Below is a small trained network, with its code and all its weights. Each question gives an input and a target symbol and asks what happens when units are switched off, that is, made to give their printed mean instead of their output.

import numpy as np


def w(rows, s, z=0):
    codes = np.array(rows[::2]) - 128.0
    scale = np.full(codes.shape[1], s)
    scale[-1] = z or s
    return codes * scale


def f(y):
    return y / 2 * (1 + np.tanh(0.7978845608 * (y + 0.044715 * y**3)))


def softmax(a):
    e = np.exp(a - a.max(-1, keepdims=True))
    return e / e.sum(-1, keepdims=True)


def log_softmax(a):
    a = a - a.max(-1, keepdims=True)
    return a - np.log(np.exp(a).sum(-1, keepdims=True))


def net(x, mask):
    ids = ['αβγδεζηθμξπστφψω'.index(c) for c in x.split()]
    T = len(ids)
    res = E[ids] + P[:T]
    u = 0
    for l in range(2):
        q, k, v = (res @ M[l].T for M in (Q, K, V))
        z = softmax(np.where(np.tri(T) > 0, q @ k.T / 2**0.5, -1e9)) @ v
        res = res + np.where(mask[u], z, O[l][:, -1]) @ O[l][:, :-1]
        u += 1
        y = f(res @ A[l][:, :-1].T + A[l][:, -1])
        res = res + np.where(mask[u : u + 8], y, B[l][:, -1]) @ B[l][:, :-1]
        u += 8
    return log_softmax(res[-1] @ U[:, :-1].T + U[:, -1])


Q, K, V, O, A, B = {}, {}, {}, {}, {}, {}
E = w([
[121,127,119,121],'α',
[138,167,193,91],'β',
[161,120,175,118],'γ',
[110,72,118,5],'δ',
[122,219,67,220],'ε',
[106,74,190,22],'ζ',
[41,55,138,99],'η',
[147,102,128,149],'θ',
[131,117,137,140],'μ',
[35,78,31,160],'ξ',
[123,139,159,121],'π',
[131,104,134,158],'σ',
[125,127,152,125],'τ',
[193,240,134,237],'φ',
[125,137,150,131],'ψ',
[168,88,147,159],'ω',
],0.012)
P = w([
[147,178,127,86],'0',
[177,161,94,60],'1',
[86,79,212,179],'2',
[158,122,83,72],'3',
[71,41,234,205],'4',
[155,111,76,71],'5',
[54,42,230,199],'6',
[142,114,73,71],'7',
[44,38,243,196],'8',
[146,96,77,88],'9',
[55,56,253,194],'10',
],0.005)
Q[0] = w([
[73,117,177,206],'L0H0',
[173,245,44,159],'L0H0',
],0.011)
K[0] = w([
[6,132,67,139],'L0H0',
[219,254,134,231],'L0H0',
],0.0097)
V[0] = w([
[141,153,43,254],'L0H0',
[5,55,46,86],'L0H0',
],0.0073)
O[0] = w([
[171,157,72,255,3],'L0H0',
[21,177,84,114,220],'L0H0',
],0.0085,0.0036)
A[0] = w([
[104,227,191,212,254],'L0N0',
[137,62,215,51,110],'L0N1',
[91,91,218,101,112],'L0N2',
[146,164,246,65,114],'L0N3',
[79,72,222,79,126],'L0N4',
[190,75,255,66,134],'L0N5',
[86,63,224,48,131],'L0N6',
[17,77,121,71,186],'L0N7',
],0.006,0.004)
B[0] = w([
[85,34,38,250,169],'L0N0',
[188,215,75,124,211],'L0N1',
[156,222,100,198,191],'L0N2',
[166,199,2,169,185],'L0N3',
[171,220,136,191,226],'L0N4',
[255,141,40,171,212],'L0N5',
[190,251,127,174,251],'L0N6',
[68,250,195,102,253],'L0N7',
],0.0048,0.007)
Q[1] = w([
[113,193,235,137],'L1H0',
[163,145,165,254],'L1H0',
],0.0079)
K[1] = w([
[81,141,107,140],'L1H0',
[115,58,3,235],'L1H0',
],0.0063)
V[1] = w([
[117,158,181,2],'L1H0',
[105,132,249,103],'L1H0',
],0.0063)
O[1] = w([
[127,119,193,2,8],'L1H0',
[156,163,219,131,5],'L1H0',
],0.0075,0.0029)
A[1] = w([
[67,80,95,156,255],'L1N0',
[115,176,43,103,106],'L1N1',
[220,78,140,92,171],'L1N2',
[24,31,51,108,187],'L1N3',
[226,36,229,143,209],'L1N4',
[210,18,159,96,230],'L1N5',
[193,31,70,172,177],'L1N6',
[253,114,86,160,149],'L1N7',
],0.0061,0.006)
B[1] = w([
[53,104,109,89,214],'L1N0',
[156,59,114,82,185],'L1N1',
[175,106,219,94,163],'L1N2',
[179,73,52,17,164],'L1N3',
[124,45,241,61,161],'L1N4',
[96,32,254,82,167],'L1N5',
[117,73,208,172,230],'L1N6',
[200,111,179,154,254],'L1N7',
],0.0073,0.0064)
U = w([
[125,71,107,73,156],'α',
[234,143,84,118,40],'β',
[241,114,190,117,165],'γ',
[137,195,80,86,151],'δ',
[115,113,40,182,207],'ε',
[196,226,52,133,95],'ζ',
[3,201,205,184,254],'η',
[96,37,181,94,160],'θ',
[111,83,148,115,57],'μ',
[28,73,51,72,189],'ξ',
[144,118,126,122,79],'π',
[91,69,161,117,87],'σ',
[129,112,130,114,70],'τ',
[112,149,165,228,31],'φ',
[125,106,135,122,63],'ψ',
[105,33,245,120,110],'ω',
],0.0053,0.0035)

Each question gives the input, a string of symbols that net reads in full, and the target symbol t.
The units are the heads (2 rows each of Q, K, V and O) and the neurons (one row each of A and B). Each row of codes is followed by its name. A weight is (code - 128) times the scale printed after its matrix; where a second scale follows, it is the last column's (O, A, B and U).
mask holds one flag per unit, layer by layer, with each layer's heads first. A switched-off unit (its flag False) gives its mean, the last column of its rows in O or B, instead of its output. The means were averaged over made-up inputs and are rounded, as every weight is.
A unit's drop is (log p(t) with every unit on - log p(t) with that unit switched off) / (log p(t) with every unit on - log p(t) with every unit switched off).
The circuit of an input: a set's keep is (log p(t) with only the set's units on - log p(t) with every unit switched off) / (log p(t) with every unit on - log p(t) with every unit switched off). Starting from the 12 units with the biggest drops (on a tie, the unit counted first), units are removed one at a time, each time the one whose removal leaves the highest keep (on an exact tie, the one counted first), for as long as the keep stays at least 0.8.
circuit, biggest first: the units of the circuit, biggest drop first
most important unit: the unit with the biggest drop
top k neurons: the k neurons with the biggest drops, biggest first
top k neurons in layer l: the k neurons of layer l with the biggest drops, biggest first
input τ η η η β, target η: circuit, biggest first -> (L0H0; L0N7; L1N3)
input θ γ μ β γ φ, target φ: circuit, biggest first -> (L0H0; L1H0; L0N0; L1N6)
input φ ω γ ω γ, target φ: circuit, biggest first -> (L1H0; L0H0; L0N0; L1N6)
input ζ ω ζ ω ε, target ε: circuit, biggest first -> (L0H0; L1H0; L0N0)
input γ θ θ ψ ε ε μ γ γ, target ε: circuit, biggest first -> (L1H0; L0H0; L0N0)
input γ γ γ β ω θ ω ε β, target ε: most important unit -> L1H0
input ξ γ γ γ ω ω γ ω θ, target ξ: top 2 neurons in layer 1 -> (L1N3; L1N0)
input τ ω γ γ ζ ω γ γ γ η φ, target φ: circuit, biggest first -> (L1H0; L0H0; L0N0; L1N6)
input α ε θ, target ε: circuit, biggest first -> (L1H0; L0H0)
input ω θ γ β γ γ α η γ ω γ, target η: circuit, biggest first -> (L0H0; L1N3; L0N7)
input γ β ξ, target ξ: top 2 neurons in layer 1 -> (L1N3; L1N0)
input γ φ β ω ω ξ γ, target ξ: top 3 neurons in layer 1 -> (L1N3; L1N0; L1N7)
input ω ξ π, target ξ: top 3 neurons in layer 1 -> (L1N3; L1N0; L1N7)
input ω φ ξ θ ω, target ξ: top 3 neurons -> (L1N3; L1N0; L0N6)
input μ ε θ θ ω η, target η: most important unit -> L0N7
input π ξ ε γ γ η η γ θ, target η: top 2 neurons -> (L0N5; L0N7)
input ω γ γ ω γ γ ω γ γ, target γ: top 2 neurons in layer 0 -> (L0N5; L0N7)
input π ω ε θ γ γ η β α, target η: top 2 neurons -> (L0N7; L0N5)
input γ γ ω, target ω: top 2 neurons in layer 0 -> (L0N7; L0N6)
input ξ β ω γ γ ω ξ γ τ, target ξ: top neuron -> (L1N3)
input θ ω ζ ω ω η π ω π, target η: top 2 neurons -> (L0N7; L1N3)
